Below are the code and all the weights of a small trained network. Each question names an input and a class and asks about switching units off, where a switched-off unit gives its printed mean instead of its output.

import numpy as np


def w(rows, s, z=0):
    codes = np.array(rows[::2]) - 128.0
    scale = np.full(codes.shape[1], s)
    scale[-1] = z or s
    return codes * scale


def f(y):
    return y / 2 * (1 + np.tanh(0.7978845608 * (y + 0.044715 * y**3)))


def log_softmax(a):
    a = a - a.max(-1, keepdims=True)
    return a - np.log(np.exp(a).sum(-1, keepdims=True))


def net(x, mask):
    res = np.array(x, float).reshape(1, 5) / 4 @ E
    y = f(res @ A[0][:, :-1].T + A[0][:, -1])
    res = res + np.where(mask, y, B[0][:, -1]) @ B[0][:, :-1]
    return log_softmax(res[-1] @ U[:, :-1].T + U[:, -1])


A, B = {}, {}
E = w([
[124,140,184,230,254],'x0',
[21,149,73,166,159],'x1',
[113,100,126,175,56],'x2',
[118,28,107,132,200],'x3',
[100,154,176,216,152],'x4',
],0.0076)
A[0] = w([
[161,194,118,106,48,184],'N0',
[137,203,131,109,61,177],'N1',
[204,81,77,26,146,194],'N2',
[51,163,25,138,112,175],'N3',
[164,126,209,183,206,188],'N4',
[179,133,203,182,216,182],'N5',
[110,51,163,183,30,212],'N6',
[127,125,177,200,202,231],'N7',
[32,157,96,189,136,194],'N8',
[196,113,105,3,82,254],'N9',
[188,39,90,10,146,179],'N10',
[31,167,75,170,160,183],'N11',
[158,217,149,111,52,181],'N12',
],0.0081,0.0041)
B[0] = w([
[186,117,206,95,83,207],'N0',
[198,114,188,111,104,196],'N1',
[59,165,119,78,98,207],'N2',
[120,89,178,78,135,194],'N3',
[158,210,52,191,140,232],'N4',
[135,187,78,182,120,234],'N5',
[176,33,76,184,124,192],'N6',
[149,192,67,202,228,245],'N7',
[111,99,169,117,199,217],'N8',
[91,159,119,54,6,254],'N9',
[39,162,81,81,91,214],'N10',
[76,96,205,93,254,216],'N11',
[225,147,181,142,92,210],'N12',
],0.0087,0.0079)
U = w([
[164,232,60,219,190,229],'0',
[156,2,97,200,118,40],'1',
[75,65,251,100,232,255],'2',
[37,144,102,63,58,119],'3',
[253,105,237,105,55,55],'4',
],0.0077,0.00069)

Each question gives the input, the list of numbers given to net, and the class t.
The units are the neurons (one row each of A and B). Each row of codes is followed by its name. A weight is (code - 128) times the scale printed after its matrix; where a second scale follows, it is the last column's (A, B and U).
mask holds one flag per neuron, in row order. A switched-off neuron (its flag False) gives its mean, the last column of its row in B, instead of its output. The means were averaged over made-up inputs and are rounded, as every weight is.
A unit's drop is (log p(t) with every unit on - log p(t) with that unit switched off) / (log p(t) with every unit on - log p(t) with every unit switched off).
The circuit of an input: a set's keep is (log p(t) with only the set's units on - log p(t) with every unit switched off) / (log p(t) with every unit on - log p(t) with every unit switched off). Starting from the 12 units with the biggest drops (on a tie, the unit counted first), units are removed one at a time, each time the one whose removal leaves the highest keep (on an exact tie, the one counted first), for as long as the keep stays at least 0.8.
circuit, biggest first: the units of the circuit, biggest drop first
top k neurons: the k neurons with the biggest drops, biggest first
drop of u: that unit's drop, to one decimal
input [0,7,6,8,8], class 2: circuit, biggest first => (N11)
input [1,4,4,5,2], class 2: circuit, biggest first => (N11 N8)
input [-7,-1,-5,-5,1], class 4: top 3 neurons => (N12 N0 N1)
input [-8,-7,-5,-3,-7], class 3: top 3 neurons => (N10 N2 N9)
input [-7,-5,-3,-2,-5], class 3: top 3 neurons => (N10 N2 N9)
input [5,-7,-1,-4,-2], class 0: top 2 neurons => (N4 N5)
input [7,7,8,5,-2], class 2: top 3 neurons => (N11 N8 N3)
input [-3,3,-8,-3,7], class 2: drop of N5 => 0.1
input [0,7,4,-1,-6], class 2: drop of N8 => 0.0
input [-5,4,-6,-2,4], class 2: drop of N4 => 0.1
input [-1,5,4,6,-4], class 2: drop of N4 => 0.2
